[[ 43  41  35 -25 -31  -3]
 [-10  14  -9 -43 -54 -36]
 [-22  26  57 -48   0 -54]] ⇒ 41

[[ -5  11  29  25  22 -50  18]
 [  5   0  34  16  23 -53 -15]
 [ 18 -19  16 -11   7 -16 -60]] ⇒ 11

[[ 56  41  16 -27 -59]
 [ 44  45   3  26   4]
 [ -4  41  56 -11  10]] ⇒ 41

[[ 26 -24   8 -10 -22  23]
 [-10  21  10  19  30 -32]
 [  2 -45 -20   7  52 -14]] ⇒ -24

[[ -1  19   3  -1   9  36]
 [ -4 -13  60  61   4 -58]
 [ -1  22  17  16   9  50]] ⇒ 19

[[ -5 -36 -47  -4  17]
 [-39  24   2 -29  15]
 [ 40   4  12  38  -6]] ⇒ -36

[[-24  10 -34 -31 -40 -26   3]
 [ 58  22  -6  38 -13 -22  24]
 [  8 -19 -20   1  28  14  14]] ⇒ 10

[[ 48  30  -6  14]
 [-18   0 -10  -9]
 [-14   7  14 -17]] ⇒ 30

[[  5   3  25 -12 -23 -16]
 [-25  19   2  -6  -6  13]
 [-11  37  26 -14 -24  49]] ⇒ 3

[[  3  -2 -28 -10]
 [  8   0 -32 -22]
 [ 26 -50   6 -60]] ⇒ -2
---
[ 12 -45 -63  -7  33  25] ⇒ 25, 12

[-31 -25 -48 -62] ⇒ -62, -31

[[ -8  -2  36   2 -33]
 [ 48  -4   1  19  25]] ⇒ -33, 48

[ 49 -39 -48 -12] ⇒ -12, 49

[[ 31 -28 -26  25]
 [ 31 -26 -10  36]
 [ 52 -20 -42  14]] ⇒ 25, 52

[63 62 60 14 53] ⇒ 53, 63

[ 24  62  36 -28  -6  25   9] ⇒ 9, 24

[ -5 -47   1  59] ⇒ 59, -5

[[ 30  42 -30 -11 -41  -7]
 [ 34  45 -44   2 -19 -10]
 [-20   5 -20 -10  18  45]] ⇒ -7, -20
---
Input:
[[ 26  21 -30  16]
 [ 49  34  -3  31]
 [ 14  27  20  37]]
Output: 14

Input:
[[  3 -18 -13  -2  24]
 [-13 -43  -6 -12  54]
 [ -5 -20 -11 -14  31]]
Output: -5

Input:
[[-37  38  -4 -40]
 [-18 -25 -56  10]
 [ 16 -43 -40  22]]
Output: 16

Input:
[[  6  -6 -24  33]
 [-15  12  -3  22]
 [ -7  49  -1  11]]
Output: -7

Input:
[[-45  16  -9 -61]
 [ -9   9  32 -55]
 [-51  -1  24  29]]
Output: -51

Input:
[[ -9 -26  62  60 -13  46]
 [  0  39 -24   9  38  18]
 [  2  46 -28  -2  31  16]]
Output: 2

Input:
[[ -6 -19  -3 -26 -18  21   9]
 [-34  10  29   3 -37  12 -37]
 [ 20   6 -20 -30 -54  31  11]]
Output: 20

Input:
[[ 28  14  18   0]
 [-31  46  25 -49]
 [-26  28  18 -25]]
Output: -26
---
Q: [-11  18 -43  47   8]
A: -11, 8

Q: [ 33  20  -1 -54  -8 -15  40]
A: 33, 40

Q: [-14  51  -1  -8  -8  36 -43]
A: -14, -43

Q:
[[-26  50   8 -12  21  14]
 [  0  21   0 -10  28   0]]
A: -26, 0

Q:
[[  9  -3 -32 -33   6  16]
 [ 56 -10   0   6 -17   8]
 [  3  31  27  34  -8 -27]]
A: 9, -27

Q:
[[ 23   7  26 -10 -50 -10]
 [-42 -30 -14 -15 -14  12]
 [-14 -23   2 -20 -55  11]]
A: 23, 11
---
Q:
8751	8256	7025	8233	8517
6870	4081	2596	8115	8548
4231	3954	4563	3924	4676
A: 3954

Q: 86	81	80	6	24	73	54
A: 81

Q: -13	35	-26	41
A: 35

Q:
68	78	78	57	53	94
77	34	23	19	58	44
19	83	81	85	27	51
A: 83

Q: 39	23	13	8	-30	-15
A: 23

Q: 3	234	101	106	86	92	221
A: 234
---
[ -1  43 -44  16  62 -58] --> 43
[-42 -50 -36  36] --> -36
[  8  31  50 -15] --> 31
[  3  39  -1 -53  30] --> 30
[-42 -48  30  35 -46] --> 30
[ 20 -32  28 -43  52 -20] --> 28
[ 40 -41  38  41  47 -29] --> 41
---
((-32, 39, -39, -33, -43), (-36, 24, -42, -29, -39), (-24, 44, -37, -36, -45)) -37
((-32, 12, 62, -11, 19, -40), (-32, 15, -44, -48, 49, -53), (-56, 18, -52, -33, 26, -38)) -52
((57, 29, -21, 0, 2), (57, -33, -32, 11, 4), (57, 19, -17, -12, 31)) -17
((29, 17, -39, 9, -15, 17, 18), (51, -29, 1, 40, -48, 39, -41), (-49, 38, -3, -44, -33, -37, -30)) -3
((13, 12, -6, -8, -28), (11, -41, -59, 13, -32), (23, -4, -19, -1, -23)) -19
((-10, 17, 10, 0, 11), (4, -12, 16, -46, -42), (-6, 3, 14, -25, -15)) 14
((54, -30, -18, 33, 42, 2), (11, 20, -20, 2, -2, -46), (31, 7, -8, -10, -8, -50)) -8
((-48, 24, 18, 0), (50, -1, 27, 44), (-33, -15, 18, 30)) 18
---
  2   -5   31    3  -13
 54    8   42   53  -17
value 3

-24    3    7   26   28  -56    9
-14   -3  -29  -15   43  -45  -15
value 26

 53  -12  -11  -61 value -61

  4   -6   -1    6   -4    3
-58   55   53  -54   56  -58
  0   -7    7    8   -1    0
value 6

 29  -45   27   21   -3  -55  -55
 -2   24   -6   -8  -39  -53  -53
 -3  -17    2    4   35   58   58
value 21

 -9   22   30  -54   -5  -51   31 value -54

-26   61   34   24 value 24

 8  26  -4  26
23  30  -4  48
19  34  -8  57
value 26

  3   -8  -11    1    0   -1
  3   26   -7    1   -1    1
  7  -43  -45    2    2    0
value 1
